Below are the code and all the weights of a small trained network. Each question names an input and a class and asks about switching units off, where a switched-off unit gives its printed mean instead of its output.

import numpy as np


def w(rows, s, z=0):
    codes = np.array(rows[::2]) - 128.0
    scale = np.full(codes.shape[1], s)
    scale[-1] = z or s
    return codes * scale


def norm(h):
    return h / np.sqrt((h * h).mean(-1, keepdims=True) + 1e-5)


def f(y):
    return np.maximum(y, 0)


def log_softmax(a):
    a = a - a.max(-1, keepdims=True)
    return a - np.log(np.exp(a).sum(-1, keepdims=True))


def net(x, mask):
    res = np.array(x, float).reshape(1, 7) / 4 @ E
    u = 0
    for l in range(3):
        y = f(norm(res) @ A[l][:, :-1].T + A[l][:, -1])
        res = res + np.where(mask[u : u + 6], y, B[l][:, -1]) @ B[l][:, :-1]
        u += 6
    return log_softmax(norm(res)[-1] @ U[:, :-1].T + U[:, -1])


A, B = {}, {}
E = w([
[163,135,154,92,209,73,66,158,167,99,106,196],'x0',
[97,124,100,159,147,115,96,12,8,194,136,138],'x1',
[85,147,209,90,174,197,133,117,106,92,148,149],'x2',
[168,176,77,200,159,45,115,98,146,80,110,183],'x3',
[85,58,71,170,179,112,165,104,117,232,183,148],'x4',
[100,155,205,126,84,141,41,147,2,201,159,20],'x5',
[146,49,181,14,43,19,108,208,129,90,95,87],'x6',
],0.0092)
A[0] = w([
[159,121,92,103,100,83,114,175,170,108,107,129,120],'0.n0',
[150,119,41,152,108,54,107,166,154,155,120,117,56],'0.n1',
[146,132,5,151,96,67,166,86,153,66,104,146,133],'0.n2',
[139,131,178,79,136,2,95,154,131,83,119,134,60],'0.n3',
[152,146,60,239,108,35,126,181,161,141,140,112,91],'0.n4',
[142,109,103,82,150,46,101,116,131,114,104,148,3],'0.n5',
],0.028,0.006)
B[0] = w([
[144,177,167,90,133,130,134,164,141,128,144,123,200],'0.n0',
[181,89,54,103,132,132,90,114,129,242,78,140,206],'0.n1',
[251,119,148,193,105,89,207,65,140,178,134,56,252],'0.n2',
[45,135,112,130,131,61,21,178,108,44,94,207,222],'0.n3',
[102,144,23,196,124,158,170,93,118,152,24,165,221],'0.n4',
[55,103,97,153,195,65,126,140,88,114,124,163,191],'0.n5',
],0.014,0.025)
A[1] = w([
[169,128,190,129,129,41,73,176,135,105,166,115,155],'1.n0',
[159,195,111,167,130,187,134,209,219,64,99,123,254],'1.n1',
[122,167,145,76,25,173,85,141,98,100,79,102,168],'1.n2',
[38,82,134,118,110,163,199,166,129,139,178,115,183],'1.n3',
[167,123,97,144,73,79,168,133,157,72,122,104,171],'1.n4',
[116,239,145,252,167,215,77,85,88,114,147,121,68],'1.n5',
],0.031,0.0041)
B[1] = w([
[153,195,230,75,134,151,146,115,157,179,161,85,190],'1.n0',
[106,140,197,43,154,161,76,175,208,170,209,136,177],'1.n1',
[152,155,175,101,46,127,166,162,79,64,105,49,189],'1.n2',
[20,8,140,172,132,164,172,106,154,158,165,122,185],'1.n3',
[57,180,206,164,133,190,134,105,48,203,47,90,199],'1.n4',
[240,197,37,194,176,126,145,97,138,178,47,176,251],'1.n5',
],0.017,0.024)
A[2] = w([
[166,78,82,121,122,77,132,96,134,44,173,145,102],'2.n0',
[194,128,70,130,166,80,120,77,118,119,141,144,79],'2.n1',
[158,105,89,155,122,56,131,116,136,77,215,120,41],'2.n2',
[127,123,87,126,139,123,118,104,140,3,180,170,3],'2.n3',
[158,117,75,145,147,69,98,91,100,87,208,139,35],'2.n4',
[122,70,83,122,109,116,144,159,124,145,110,120,108],'2.n5',
],0.031,0.0021)
B[2] = w([
[74,191,193,149,155,169,104,141,91,130,158,126,130],'2.n0',
[61,88,232,133,164,203,179,102,117,135,170,102,250],'2.n1',
[129,147,163,128,128,113,85,118,114,126,103,104,129],'2.n2',
[52,71,5,81,73,135,50,103,71,191,68,161,135],'2.n3',
[140,177,144,112,142,104,110,134,67,142,49,101,139],'2.n4',
[191,157,117,72,100,131,114,39,166,138,167,100,179],'2.n5',
],0.014,0.021)
U = w([
[119,213,235,61,108,120,110,186,132,122,134,82,188],'0',
[169,61,35,152,113,89,124,184,139,42,202,168,1],'1',
[189,128,59,161,69,160,192,91,49,5,118,93,37],'2',
[40,11,137,103,84,169,166,120,160,95,244,82,127],'3',
[48,145,100,124,172,13,27,169,97,95,79,233,108],'4',
[166,133,72,91,214,180,96,134,230,140,205,216,80],'5',
[162,103,57,75,47,69,84,166,105,85,161,85,31],'6',
[195,118,52,225,158,162,215,46,128,210,83,114,186],'7',
],0.011,0.0075)

Each question gives the input, the list of numbers given to net, and the class t.
The units are the neurons (one row each of A and B). Each row of codes is followed by its name. A weight is (code - 128) times the scale printed after its matrix; where a second scale follows, it is the last column's (A, B and U).
mask holds one flag per neuron, layer by layer. A switched-off neuron (its flag False) gives its mean, the last column of its row in B, instead of its output. The means were averaged over made-up inputs and are rounded, as every weight is.
A unit's drop is (log p(t) with every unit on - log p(t) with that unit switched off) / (log p(t) with every unit on - log p(t) with every unit switched off).
The circuit of an input: a set's keep is (log p(t) with only the set's units on - log p(t) with every unit switched off) / (log p(t) with every unit on - log p(t) with every unit switched off). Starting from the 12 units with the biggest drops (on a tie, the unit counted first), units are removed one at a time, each time the one whose removal leaves the highest keep (on an exact tie, the one counted first), for as long as the keep stays at least 0.8.
circuit, biggest first: the units of the circuit, biggest drop first
unit that matters most: the unit with the biggest drop
k most important neurons: the k neurons with the biggest drops, biggest first
k most important neurons of layer l: the k neurons of layer l with the biggest drops, biggest first
drop when u is switched off: that unit's drop, to one decimal
input [-1,8,4,4,4,6,7], class 0: 2 most important neurons	[0.n4, 1.n0]
input [1,0,3,-5,-2,-6,4], class 0: unit that matters most	1.n0
input [-3,-6,2,5,-8,5,-8], class 5: 2 most important neurons of layer 1	[1.n1, 1.n5]
input [4,3,-6,-3,-7,6,4], class 0: 2 most important neurons	[1.n0, 0.n4]
input [-6,0,1,-1,0,-1,1], class 3: 3 most important neurons	[0.n4, 0.n2, 0.n3]
input [-6,7,3,5,-3,7,4], class 0: 3 most important neurons	[0.n4, 1.n2, 0.n2]
input [-7,4,4,-4,-2,7,6], class 3: circuit, biggest first	[0.n2, 0.n3, 1.n3, 0.n1]
input [6,-5,-4,-7,8,5,-3], class 3: 2 most important neurons	[0.n2, 0.n4]
input [-3,4,0,4,-7,0,5], class 0: 2 most important neurons	[1.n0, 0.n4]
input [3,1,5,-6,-3,-6,-8], class 5: circuit, biggest first	[0.n2, 1.n1]
input [4,-3,-1,-5,7,-2,5], class 4: 3 most important neurons	[0.n2, 0.n5, 0.n3]
input [7,6,-3,-7,2,3,3], class 0: 3 most important neurons	[0.n4, 1.n0, 0.n1]
input [-3,6,5,-7,-2,-6,0], class 3: 3 most important neurons	[0.n4, 0.n2, 0.n1]
input [6,-7,0,-3,8,-3,-6], class 5: unit that matters most	0.n2
input [3,4,6,1,3,3,4], class 4: 3 most important neurons of layer 0	[0.n2, 0.n3, 0.n0]
input [6,8,-2,6,-2,-8,8], class 4: 3 most important neurons	[0.n3, 0.n5, 1.n5]
input [3,-5,7,-6,7,2,-3], class 3: 3 most important neurons	[0.n4, 1.n3, 0.n2]
input [-8,-3,7,-4,-4,-3,4], class 3: 3 most important neurons	[0.n2, 1.n3, 0.n3]
input [-3,-7,-5,-5,2,7,1], class 3: 3 most important neurons of layer 1	[1.n3, 1.n5, 1.n4]
input [5,-4,7,-2,-6,-3,-6], class 5: 2 most important neurons of layer 0	[0.n2, 0.n3]
input [-7,-4,2,-6,6,2,-1], class 3: most important neuron	[0.n4]
input [3,-5,5,6,6,-4,7], class 4: 2 most important neurons of layer 0	[0.n3, 0.n5]
input [-7,-3,6,-4,-2,1,4], class 3: 3 most important neurons	[0.n2, 1.n3, 0.n3]
input [5,7,3,1,-4,-1,1], class 4: drop when 1.n4 is switched off	0.0
input [7,-3,-4,0,-8,6,-1], class 0: drop when 1.n0 is switched off	0.3
input [6,-1,-5,-3,-4,-5,8], class 4: drop when 0.n5 is switched off	0.5
input [7,3,6,2,-1,-2,6], class 4: drop when 0.n3 is switched off	0.1
